Below are the code and all the weights of a small trained network. Each question names an input and a target symbol and asks about switching units off, where a switched-off unit gives its printed mean instead of its output.

import numpy as np


def w(rows, s, z=0):
    codes = np.array(rows[::2]) - 128.0
    scale = np.full(codes.shape[1], s)
    scale[-1] = z or s
    return codes * scale


def norm(h):
    return h / np.sqrt((h * h).mean(-1, keepdims=True) + 1e-5)


def f(y):
    return np.maximum(y, 0)


def softmax(a):
    e = np.exp(a - a.max(-1, keepdims=True))
    return e / e.sum(-1, keepdims=True)


def log_softmax(a):
    a = a - a.max(-1, keepdims=True)
    return a - np.log(np.exp(a).sum(-1, keepdims=True))


def net(x, mask):
    ids = ['ΛΞαεητφ'.index(c) for c in x.split()]
    T = len(ids)
    res = E[ids] + P[:T]
    q, k, v = (norm(res) @ M[0].T for M in (Q, K, V))
    z = softmax(np.where(np.tri(T) > 0, q @ k.T / 2**0.5, -1e9)) @ v
    res = res + np.where(mask[0], z, O[0][:, -1]) @ O[0][:, :-1]
    y = f(norm(res) @ A[0][:, :-1].T + A[0][:, -1])
    res = res + np.where(mask[1:17], y, B[0][:, -1]) @ B[0][:, :-1]
    return log_softmax(norm(res)[-1] @ U[:, :-1].T + U[:, -1])


Q, K, V, O, A, B = {}, {}, {}, {}, {}, {}
E = w([
[184,115,113,124,180],'Λ',
[76,69,243,91,87],'Ξ',
[170,59,54,89,28],'α',
[22,174,74,141,98],'ε',
[140,181,124,170,85],'η',
[194,220,146,203,190],'τ',
[85,195,62,182,254],'φ',
],0.0087)
P = w([
[130,203,121,141,2],'0',
[131,109,125,159,90],'1',
[140,97,134,163,112],'2',
[131,98,142,168,129],'3',
[121,102,144,169,143],'4',
[112,108,145,170,161],'5',
],0.0084)
Q[0] = w([
[135,79,95,216,94],'H1',
[91,87,125,254,192],'H1',
],0.0086)
K[0] = w([
[144,134,197,60,85],'H1',
[88,159,254,91,159],'H1',
],0.0081)
V[0] = w([
[154,64,162,70,81],'H1',
[97,116,253,223,90],'H1',
],0.0061)
O[0] = w([
[86,204,85,68,199,136],'H1',
[183,152,127,1,127,253],'H1',
],0.0089,0.0026)
A[0] = w([
[110,143,102,181,89,89],'N1',
[123,243,85,150,156,136],'N2',
[178,110,106,180,127,135],'N3',
[135,119,149,129,241,170],'N4',
[136,112,214,130,80,253],'N5',
[181,244,164,69,127,118],'N6',
[152,176,88,105,198,171],'N7',
[120,114,137,171,146,111],'N8',
[101,175,168,171,78,187],'N9',
[173,92,130,157,138,108],'N10',
[107,99,46,99,166,11],'N11',
[172,179,128,117,99,68],'N12',
[74,118,64,98,121,90],'N13',
[117,63,117,102,129,164],'N14',
[89,194,113,196,95,116],'N15',
[126,200,112,150,117,119],'N16',
],0.011,0.0038)
B[0] = w([
[185,127,143,106,116,203],'N1',
[179,254,123,127,94,220],'N2',
[101,144,130,88,87,253],'N3',
[113,45,85,146,134,224],'N4',
[158,162,77,139,149,252],'N5',
[72,20,162,144,142,254],'N6',
[196,148,123,147,82,207],'N7',
[78,122,132,77,142,164],'N8',
[85,105,86,133,140,226],'N9',
[84,102,110,119,77,204],'N10',
[98,89,129,72,210,168],'N11',
[92,100,138,112,190,196],'N12',
[112,137,176,175,157,188],'N13',
[138,176,158,162,145,200],'N14',
[116,80,121,136,50,215],'N15',
[161,186,145,121,116,192],'N16',
],0.0094,0.0052)
U = w([
[173,126,47,149,15,204],'Λ',
[1,9,128,106,101,100],'Ξ',
[37,96,77,147,205,157],'α',
[80,149,109,121,161,121],'ε',
[147,103,191,74,98,4],'η',
[203,102,183,167,142,91],'τ',
[185,161,80,150,171,125],'φ',
],0.0086,0.004)

Each question gives the input, a string of symbols that net reads in full, and the target symbol t.
The units are the heads (2 rows each of Q, K, V and O) and the neurons (one row each of A and B). Each row of codes is followed by its name. A weight is (code - 128) times the scale printed after its matrix; where a second scale follows, it is the last column's (O, A, B and U).
mask holds one flag per unit, heads first, then neurons. A switched-off unit (its flag False) gives its mean, the last column of its rows in O or B, instead of its output. The means were averaged over made-up inputs and are rounded, as every weight is.
A unit's drop is (log p(t) with every unit on - log p(t) with that unit switched off) / (log p(t) with every unit on - log p(t) with every unit switched off).
The circuit of an input: a set's keep is (log p(t) with only the set's units on - log p(t) with every unit switched off) / (log p(t) with every unit on - log p(t) with every unit switched off). Starting from the 12 units with the biggest drops (on a tie, the unit counted first), units are removed one at a time, each time the one whose removal leaves the highest keep (on an exact tie, the one counted first), for as long as the keep stays at least 0.8.
circuit, biggest first: the units of the circuit, biggest drop first
unit that matters most: the unit with the biggest drop
k most important neurons: the k neurons with the biggest drops, biggest first
drop when u is switched off: that unit's drop, to one decimal
input Λ Ξ η, target η: 2 most important neurons : (N6; N2)
input α φ η η, target Ξ: unit that matters most : N6
input φ φ Ξ ε Λ η, target η: circuit, biggest first : (H1; N6; N2; N7)
input α η Λ α, target Ξ: 3 most important neurons : (N2; N5; N11)
input τ α η η, target Ξ: 4 most important neurons : (N6; N2; N12; N7)
input Λ Λ α τ α ε, target Λ: circuit, biggest first : (N6; N15)
input η Λ Λ ε, target Λ: 4 most important neurons : (N6; N1; N15; N12)
input Λ α Λ, target Ξ: circuit, biggest first : (H1; N5)
input Ξ Λ α ε α φ, target φ: 2 most important neurons : (N2; N7)
input α τ τ α Λ, target Λ: 4 most important neurons : (N6; N12; N11; N9)
input α Λ α Ξ, target α: 2 most important neurons : (N5; N15)
input τ τ α Ξ, target τ: 2 most important neurons : (N3; N5)
input Λ η α α τ α, target α: drop when N14 is switched off : 0.2
input Λ η α η α φ, target Λ: drop when H1 is switched off : 0.2
input Λ α Λ Λ Ξ φ, target φ: drop when N7 is switched off : 0.6
input Λ τ η α α, target Ξ: unit that matters most : N2
